[104  98  90 103  93 144 137 128]  libun
[145 119 144 175 136 127 126  59]  saken
[156 121 133 140 129 138 131  52]  bem
[172 113 163 204 126 132 122  66]  Rova
[145 150 102 145 107 151 117 149]  botuv
size: [145 119 144 175]
4
size: [156 121 133 140 129 138 131  52]
8
diff Rova: [172 113 163 204 126 132 121  66]
7, [122]
size: [156 121]
2
size: [145 150 102 145 107 151 117 149]
8
diff libun: [104  98  90 104  93 144 137 128]
4, [103]
diff bem: [156 121 133 140 129 138 131  51]
8, [52]

[119 128 112 133 130 134 106 133 124 139 124 118 142 120 134 123 121 168
 112 128 129 114 123 141 112 133 119 126 133 113 116 133 130 143 115 141
 134 133 115 129 131 124 122  85 133 132 137 128 145 122 129 145 133 126
 130 143 131 134 134 121 135 124 113 100] : Fupel
[198 125 139 129 142 150 129 125 125 141 126 135 119 159 118 146 132 128
 122 135 137 118 128 141 150 118 130 129 137 133 137 114 131 133 119 125
 143 130 134 128 128 115 133 163 130 132 134 128 141 118 129 119 120 134
 158 166 120 126 145 135 131 127 128 108] : Mevir
[ 99 131 140 127 116 142 125 106 124 159 124 109 133 119 116 138 132 120
 128 136 133 125 130 117 109 123 110 147 122 127 123 127 131 129 118 135
 143 121 116 130 127 114 128 116 133 132 129 127 151 116 135 132 130 132
 131 128 155 131 128 136 133 118 125 126] : Pozu
diff Fupel: [119 128 112 133 130 134 106 133 124 139 124 118 142 120 134 123 121 168
 112 128 129 114 123 141 112 133 119 126 133 113 116 133 130 143 115 141
 134 133 115 129 131 124 122  86 133 132 137 128 145 122 129 145 133 126
 130 143 131 134 134 121 135 124 113 100]
44, [85]
size: [ 99 131 140 127 116 142 125 106 124 159 124]
11
size: [ 99 131 140 127 116 142 125 106 124 159 124 109 133 119 116 138 132 120
 128 136 133 125 130 117 109 123 110 147 122 127 123 127 131 129 118 135
 143 121 116 130 127 114 128 116 133 132 129 127 151 116 135 132 130 132
 131 128 155 131 128 136 133 118 125 126]
64

[156  89 112 115 124 112 123 128 121 143] = pev
[156  89 112 115 124 152 123 128 121 143] = gof
[133 139 118 118 118 131 129 122 128 129] = Tefu
[156  89 112 115 124 152 123 124 121 143] = zelig
[133 139 118 118 118 131 129 128 129 105] = lipak
[141 164 134 113 132  96 149 131 141 134] = Fozed
[126 160 123 135 128  87 128 135 141 127] = lisun
size: [156  89 112 115 124 152 123]
7
diff pev: [156  89 112 115 124 112 123 128 122 143]
9, [121]
size: [156  89 112]
3

[121 128  89 155 116 130  98 116 150 148  82 138 153  69 106 144  88 142
 141 151 182 138 136 151 185  88 103] : mupu
[121 128  89 155 116 130  98 116 150 148  82 117 153  69 106 144  88 142
 141 151 182 138 136 151 185  88 103] : Rigu
[121 128  89 155 116 130  98 116 150 148  82 138 153  69 106 144  72 157
 157 119 162 110 131 136 105 120 128] : zama
[130  90 140 150  87 124 193 149 168 129 189 157 132  97  94  87  80 161
 106  91 136 115  95 138 130 118  94] : Bod
[130  79 142 124  95  96 170 143 175 107 150 109  94 124 119  90 109 167
 155 115 161 116 126 101  79  98 118] : ribe
[134 147 166 136 122 131 128 142 101 130 111 158 122  99 138 166 146 118
 120 117 124 111 117 166 138 130 128] : Kope
[143 163 105 125 139 103  94  95 106 125  98 105 151 197 147 143 127 124
 143 125 106 138 152 118 126 154 168] : domu
size: [121 128  89 155 116 130  98 116 150 148  82 138 153  69 106 144  72 157
 157]
19
diff zama: [121 128  89 155 116 130  98 116 150 148  82 138 153  69 106 144  72 156
 157 119 162 110 131 136 105 120 128]
18, [157]
size: [121 128  89 155 116 130  98 116 150 148  82 138 153  69]
14
diff ribe: [130  79 142 124  95  96 170 143 175 107 150 109  94 124 119  90 109 167
 155 114 161 116 126 101  79  98 118]
20, [115]
size: [143 163 105 125 139 103  94  95 106 125  98 105 151 197 147 143 127]
17

[132 122 140 101  95 130  87 127 133 134 136 125 131 150] : dulu
[142 127 133 176 192 125 133 131 122 128 135 129 126 139] : famig
[151 132  43 145  99 120 182 130 127 125  74 131 134  92] : sav
diff sav: [151 132  43 145  99 120 182 129 127 125  74 131 134  92]
8, [130]
size: [151 132  43 145  99 120 182 130 127 125  74 131]
12
size: [142 127 133 176 192 125 133 131 122 128 135 129 126 139]
14

